Below are the code and all the weights of a small trained network. Each question names an input and a target symbol and asks about switching units off, where a switched-off unit gives its printed mean instead of its output.

import numpy as np


def w(rows, s, z=0):
    codes = np.array(rows[::2]) - 128.0
    scale = np.full(codes.shape[1], s)
    scale[-1] = z or s
    return codes * scale


def norm(h):
    return h / np.sqrt((h * h).mean(-1, keepdims=True) + 1e-5)


def f(y):
    return y / 2 * (1 + np.tanh(0.7978845608 * (y + 0.044715 * y**3)))


def softmax(a):
    e = np.exp(a - a.max(-1, keepdims=True))
    return e / e.sum(-1, keepdims=True)


def log_softmax(a):
    a = a - a.max(-1, keepdims=True)
    return a - np.log(np.exp(a).sum(-1, keepdims=True))


def net(x, mask):
    ids = ['αβδεζηλμσφψω'.index(c) for c in x.split()]
    T = len(ids)
    res = E[ids] + P[:T]
    u = 0
    for l in range(2):
        q, k, v = (norm(res) @ M[l].T for M in (Q, K, V))
        z = softmax(np.where(np.tri(T) > 0, q @ k.T / 2**0.5, -1e9)) @ v
        res = res + np.where(mask[u], z, O[l][:, -1]) @ O[l][:, :-1]
        u += 1
        y = f(norm(res) @ A[l][:, :-1].T + A[l][:, -1])
        res = res + np.where(mask[u : u + 16], y, B[l][:, -1]) @ B[l][:, :-1]
        u += 16
    return log_softmax(norm(res)[-1] @ U[:, :-1].T + U[:, -1])


Q, K, V, O, A, B = {}, {}, {}, {}, {}, {}
E = w([
[172,255,110,156,121],'α',
[98,56,114,175,141],'β',
[203,111,153,54,135],'δ',
[105,180,153,89,180],'ε',
[152,83,117,82,39],'ζ',
[89,136,136,58,82],'η',
[44,86,135,62,124],'λ',
[131,27,126,67,97],'μ',
[98,101,157,134,219],'σ',
[119,132,200,182,104],'φ',
[101,150,86,225,115],'ψ',
[170,94,141,144,171],'ω',
],0.029)
P = w([
[128,102,126,2,131],'0',
[138,85,124,117,144],'1',
[141,99,116,120,139],'2',
[149,98,123,114,131],'3',
[148,98,130,103,122],'4',
[148,115,123,118,133],'5',
[143,107,133,114,125],'6',
[139,86,112,76,119],'7',
[152,85,113,84,120],'8',
],0.0095)
Q[0] = w([
[166,76,120,72,130],'0.h0',
[161,198,192,254,84],'0.h0',
],0.067)
K[0] = w([
[104,202,176,147,146],'0.h0',
[200,107,44,2,178],'0.h0',
],0.058)
V[0] = w([
[102,130,215,152,99],'0.h0',
[120,112,253,178,86],'0.h0',
],0.016)
O[0] = w([
[112,144,202,153,111,123],'0.h0',
[105,183,254,214,77,249],'0.h0',
],0.0074,0.0014)
A[0] = w([
[219,147,122,103,172,67],'0.n0',
[134,144,195,147,112,2],'0.n1',
[66,98,3,219,113,15],'0.n2',
[141,205,65,174,120,94],'0.n3',
[121,113,112,182,141,124],'0.n4',
[42,219,86,55,145,55],'0.n5',
[82,203,93,145,203,223],'0.n6',
[106,175,134,147,102,89],'0.n7',
[195,149,51,150,45,54],'0.n8',
[52,131,134,114,214,84],'0.n9',
[184,94,120,177,92,94],'0.n10',
[76,46,135,132,220,99],'0.n11',
[95,97,61,180,127,50],'0.n12',
[163,78,98,184,111,133],'0.n13',
[118,224,9,215,110,89],'0.n14',
[132,154,126,102,253,93],'0.n15',
],0.025,0.0067)
B[0] = w([
[172,166,146,93,175,172],'0.n0',
[150,144,79,184,133,147],'0.n1',
[100,80,158,118,253,241],'0.n2',
[129,205,153,107,122,169],'0.n3',
[130,112,157,113,155,174],'0.n4',
[59,187,103,113,118,173],'0.n5',
[152,146,183,166,119,170],'0.n6',
[147,125,103,142,153,138],'0.n7',
[134,168,107,110,60,247],'0.n8',
[125,108,146,190,90,166],'0.n9',
[145,149,124,150,109,208],'0.n10',
[101,53,130,181,71,249],'0.n11',
[112,98,142,137,194,194],'0.n12',
[132,122,108,155,118,234],'0.n13',
[107,237,191,89,160,200],'0.n14',
[159,141,200,158,133,161],'0.n15',
],0.06,0.011)
Q[1] = w([
[227,101,26,159,163],'1.h0',
[3,220,143,123,88],'1.h0',
],0.043)
K[1] = w([
[97,83,89,79,101],'1.h0',
[115,154,255,190,175],'1.h0',
],0.062)
V[1] = w([
[179,161,89,150,127],'1.h0',
[93,70,220,4,70],'1.h0',
],0.032)
O[1] = w([
[129,107,147,150,94,107],'1.h0',
[156,74,95,6,165,253],'1.h0',
],0.025,0.0047)
A[1] = w([
[63,86,111,137,89,42],'1.n0',
[110,211,125,176,163,94],'1.n1',
[168,39,125,178,148,52],'1.n2',
[139,205,106,24,23,110],'1.n3',
[56,182,90,80,184,65],'1.n4',
[199,106,95,100,183,52],'1.n5',
[91,79,148,137,251,16],'1.n6',
[166,183,164,83,173,21],'1.n7',
[177,101,146,166,134,1],'1.n8',
[117,201,126,187,153,60],'1.n9',
[105,180,64,146,154,51],'1.n10',
[115,75,147,80,111,143],'1.n11',
[167,73,149,165,158,158],'1.n12',
[124,115,148,154,153,97],'1.n13',
[203,224,151,86,212,59],'1.n14',
[148,81,191,138,117,74],'1.n15',
],0.03,0.0067)
B[1] = w([
[94,103,161,33,105,157],'1.n0',
[115,160,74,189,164,155],'1.n1',
[172,153,79,84,190,176],'1.n2',
[208,124,2,212,90,253],'1.n3',
[99,169,175,113,213,150],'1.n4',
[164,143,194,128,124,145],'1.n5',
[163,62,69,240,117,179],'1.n6',
[111,75,162,59,71,161],'1.n7',
[167,149,143,178,148,139],'1.n8',
[124,140,57,188,140,149],'1.n9',
[122,88,84,159,178,140],'1.n10',
[92,161,124,160,105,150],'1.n11',
[157,126,82,109,143,170],'1.n12',
[145,132,115,148,118,144],'1.n13',
[109,41,176,14,51,183],'1.n14',
[150,175,99,133,171,151],'1.n15',
],0.058,0.028)
U = w([
[97,144,194,102,203,253],'α',
[181,91,226,177,118,104],'β',
[43,184,68,107,198,110],'δ',
[246,159,171,81,201,70],'ε',
[101,1,115,153,189,82],'ζ',
[176,121,68,135,46,85],'η',
[205,66,195,66,111,165],'λ',
[129,131,142,117,156,98],'μ',
[99,121,51,22,172,60],'σ',
[128,214,148,83,128,173],'φ',
[82,176,196,195,129,189],'ψ',
[15,100,130,130,93,185],'ω',
],0.011,0.0043)

Each question gives the input, a string of symbols that net reads in full, and the target symbol t.
The units are the heads (2 rows each of Q, K, V and O) and the neurons (one row each of A and B). Each row of codes is followed by its name. A weight is (code - 128) times the scale printed after its matrix; where a second scale follows, it is the last column's (O, A, B and U).
mask holds one flag per unit, layer by layer, with each layer's heads first. A switched-off unit (its flag False) gives its mean, the last column of its rows in O or B, instead of its output. The means were averaged over made-up inputs and are rounded, as every weight is.
A unit's drop is (log p(t) with every unit on - log p(t) with that unit switched off) / (log p(t) with every unit on - log p(t) with every unit switched off).
The circuit of an input: a set's keep is (log p(t) with only the set's units on - log p(t) with every unit switched off) / (log p(t) with every unit on - log p(t) with every unit switched off). Starting from the 12 units with the biggest drops (on a tie, the unit counted first), units are removed one at a time, each time the one whose removal leaves the highest keep (on an exact tie, the one counted first), for as long as the keep stays at least 0.8.
circuit, biggest first: the units of the circuit, biggest drop first
k most important neurons: the k neurons with the biggest drops, biggest first
k most important neurons of layer l: the k neurons of layer l with the biggest drops, biggest first
drop when u is switched off: that unit's drop, to one decimal
input δ β ζ α, target φ: circuit, biggest first -> (0.n14)
input ζ η β ζ λ ζ ζ ε β, target ζ: 2 most important neurons of layer 1 -> (1.n3; 1.n6)
input ζ ε β δ φ, target ε: 3 most important neurons of layer 0 -> (0.n14; 0.n8; 0.n5)
input ζ ζ φ ψ ζ ψ β ψ δ, target ε: 3 most important neurons of layer 0 -> (0.n14; 0.n1; 0.n8)
input η λ σ β ζ ε ψ, target α: circuit, biggest first -> (0.n14; 0.n2)
input ζ λ φ μ, target ε: 3 most important neurons -> (0.n14; 0.n5; 0.n8)
input η ζ α β ω ζ ζ δ μ, target σ: 4 most important neurons -> (0.n8; 1.n3; 0.n2; 1.n2)
input μ β β ζ β μ, target σ: 2 most important neurons of layer 1 -> (1.n3; 1.n0)
input ζ ζ ζ ψ α ζ ε, target ψ: 2 most important neurons of layer 0 -> (0.n5; 0.n15)
input μ β β β ζ λ ω, target ε: 2 most important neurons -> (0.n11; 1.n3)
input ψ ε φ ζ β β ζ, target ψ: 2 most important neurons -> (0.n14; 1.n3)
input β ζ ε, target ψ: 2 most important neurons -> (0.n5; 1.n3)
input ζ ζ σ ζ μ δ β σ, target β: 2 most important neurons of layer 0 -> (0.n11; 0.n15)
input ζ λ δ δ η, target δ: 2 most important neurons of layer 1 -> (1.n4; 1.n6)
input ζ β φ ψ ψ ζ λ, target ε: most important neuron -> (0.n14)
input ζ ψ η λ σ ζ ζ φ β, target ε: 2 most important neurons of layer 1 -> (1.n3; 1.n5)
input φ ψ λ, target ψ: drop when 0.n8 is switched off -> 0.4
input ζ ζ ω ψ β φ, target ε: drop when 0.n2 is switched off -> 0.4
input ζ ζ ω ε λ, target ω: drop when 0.n5 is switched off -> 0.2
input φ ψ β ω λ δ β, target ψ: most important neuron -> (0.n14)
